Here is a tiny trained network, its code and every weight. The questions are about switching its units off for an input and a class, where a switched-off unit gives its printed mean instead of its output.

import numpy as np


def w(rows, s, z=0):
    codes = np.array(rows[::2]) - 128.0
    scale = np.full(codes.shape[1], s)
    scale[-1] = z or s
    return codes * scale


def f(y):
    return np.maximum(y, 0)


def log_softmax(a):
    a = a - a.max(-1, keepdims=True)
    return a - np.log(np.exp(a).sum(-1, keepdims=True))


def net(x, mask):
    res = np.array(x, float).reshape(1, 5) / 4 @ E
    y = f(res @ A[0][:, :-1].T + A[0][:, -1])
    res = res + np.where(mask, y, B[0][:, -1]) @ B[0][:, :-1]
    return log_softmax(res[-1] @ U[:, :-1].T + U[:, -1])


A, B = {}, {}
E = w([
[137,118,203,184,65,141,176,9,142],'x0',
[182,178,113,237,139,222,124,175,229],'x1',
[33,138,214,110,218,185,202,143,123],'x2',
[178,221,240,114,145,122,27,129,78],'x3',
[214,38,122,71,160,254,91,94,85],'x4',
],0.0083)
A[0] = w([
[117,137,92,79,172,112,102,201,119,30],'n1',
[187,83,118,103,171,194,109,116,100,100],'n2',
[69,215,120,166,109,21,147,176,168,43],'n3',
[106,139,185,152,140,155,183,41,127,106],'n4',
[81,158,188,111,209,167,170,134,119,46],'n5',
[84,2,27,141,100,142,250,127,186,48],'n6',
[103,70,125,37,114,70,132,118,86,3],'n7',
[140,109,188,172,19,131,161,15,150,87],'n8',
[182,53,115,94,151,213,105,113,102,62],'n9',
[116,226,185,136,127,70,90,139,126,94],'n10',
[171,170,194,112,152,147,48,131,96,38],'n11',
[171,70,113,91,185,204,78,114,114,82],'n12',
[113,99,69,114,169,126,135,192,139,71],'n13',
[136,128,121,166,148,164,111,137,194,36],'n14',
[105,100,145,83,108,80,139,84,65,39],'n15',
[73,159,102,161,118,58,147,167,166,48],'n16',
[186,173,217,112,145,154,56,126,92,59],'n17',
[186,129,80,133,57,79,80,91,142,44],'n18',
[113,146,73,83,191,120,78,247,121,119],'n19',
[106,93,125,65,123,61,143,86,62,91],'n20',
[140,163,116,168,115,182,122,135,194,80],'n21',
[222,133,80,124,40,70,56,118,125,93],'n22',
[88,154,173,88,188,163,189,149,124,81],'n23',
[184,172,113,205,147,205,139,179,189,90],'n24',
[173,149,112,191,132,176,130,156,193,41],'n25',
[81,123,204,111,214,154,180,132,124,96],'n26',
],0.0086,0.0037)
B[0] = w([
[188,99,179,116,54,182,163,184,68,187],'n1',
[86,94,151,172,109,97,164,60,112,204],'n2',
[60,63,166,184,79,106,196,18,99,232],'n3',
[198,81,145,138,100,180,138,201,74,191],'n4',
[143,75,85,180,160,51,71,177,191,202],'n5',
[215,238,40,61,254,31,148,97,108,245],'n6',
[85,159,196,69,109,130,88,139,163,194],'n7',
[227,99,162,103,56,213,179,219,30,215],'n8',
[46,78,154,186,95,89,197,36,138,213],'n9',
[150,157,84,110,205,96,182,57,75,213],'n10',
[177,208,69,81,203,95,167,79,112,205],'n11',
[77,85,161,178,98,117,191,47,116,213],'n12',
[187,128,137,100,132,135,148,152,91,179],'n13',
[87,161,180,85,117,118,106,139,167,161],'n14',
[64,169,186,52,109,160,81,158,176,183],'n15',
[94,85,141,159,124,115,183,47,114,195],'n16',
[171,183,84,94,196,73,157,98,90,219],'n17',
[157,47,95,180,161,60,96,171,190,190],'n18',
[214,92,179,132,57,204,190,189,33,235],'n19',
[57,191,228,84,114,145,47,147,201,205],'n20',
[89,182,201,66,108,135,97,145,154,178],'n21',
[128,51,79,203,176,68,64,177,207,223],'n22',
[158,67,86,184,150,88,71,161,188,198],'n23',
[57,159,235,38,114,129,84,139,167,212],'n24',
[87,141,193,58,107,90,77,133,159,183],'n25',
[134,57,83,206,161,78,69,176,185,212],'n26',
],0.0072,0.011)
U = w([
[55,87,145,195,100,115,200,7,126,110],'0',
[55,172,191,46,107,133,51,162,180,119],'1',
[190,199,63,86,217,98,162,87,114,128],'2',
[142,53,83,230,152,103,53,212,197,112],'3',
[207,98,155,128,52,171,184,229,60,122],'4',
[115,144,93,161,121,157,122,125,113,248],'5',
[101,162,73,162,104,184,105,135,136,107],'6',
[105,151,65,138,93,175,117,140,134,106],'7',
],0.011,0.017)

Each question gives the input, the list of numbers given to net, and the class t.
The units are the neurons (one row each of A and B). Each row of codes is followed by its name. A weight is (code - 128) times the scale printed after its matrix; where a second scale follows, it is the last column's (A, B and U).
mask holds one flag per neuron, in row order. A switched-off neuron (its flag False) gives its mean, the last column of its row in B, instead of its output. The means were averaged over made-up inputs and are rounded, as every weight is.
A unit's drop is (log p(t) with every unit on - log p(t) with that unit switched off) / (log p(t) with every unit on - log p(t) with every unit switched off).
The circuit of an input: a set's keep is (log p(t) with only the set's units on - log p(t) with every unit switched off) / (log p(t) with every unit on - log p(t) with every unit switched off). Starting from the 12 units with the biggest drops (on a tie, the unit counted first), units are removed one at a time, each time the one whose removal leaves the highest keep (on an exact tie, the one counted first), for as long as the keep stays at least 0.8.
units of the circuit, in order: the units of the circuit, biggest drop first
unit that matters most: the unit with the biggest drop
top k neurons: the k neurons with the biggest drops, biggest first
drop of u: that unit's drop, to one decimal
input [6,2,7,-1,0], class 3: units of the circuit, in order => [n26, n5]
input [6,-3,4,2,-5], class 4: units of the circuit, in order => [n8]
input [7,6,-1,-6,5], class 4: top 3 neurons => [n8, n4, n20]
input [-8,6,-6,5,-2], class 4: top 4 neurons => [n19, n1, n20, n6]
input [0,-1,5,8,6], class 2: top 2 neurons => [n17, n11]
input [5,8,8,2,4], class 1: top 4 neurons => [n24, n21, n25, n22]
input [-8,5,-6,-8,8], class 0: top 3 neurons => [n9, n12, n2]
input [4,7,4,2,8], class 0: top 2 neurons => [n9, n12]
input [1,6,7,4,-1], class 3: top 3 neurons => [n26, n5, n23]
input [-1,-8,-7,-3,0], class 1: top 2 neurons => [n20, n7]
input [8,-8,2,1,3], class 1: top 4 neurons => [n20, n15, n19, n7]
input [-8,8,7,-8,-8], class 0: top 4 neurons => [n3, n16, n20, n8]
input [-8,-5,5,-7,-7], class 4: top 2 neurons => [n19, n1]
input [6,1,0,-2,-3], class 4: unit that matters most => n8
input [-1,-5,-8,7,-1], class 3: top 3 neurons => [n22, n18, n6]
input [-1,3,-2,-8,6], class 2: top 2 neurons => [n6, n3]
input [-6,-4,0,2,-5], class 4: drop of n1 => 0.4
input [-4,-1,-7,2,-8], class 0: drop of n3 => 1.9
input [4,6,8,1,2], class 3: drop of n5 => 0.2
input [2,-4,-6,8,-5], class 2: units of the circuit, in order => [n10]
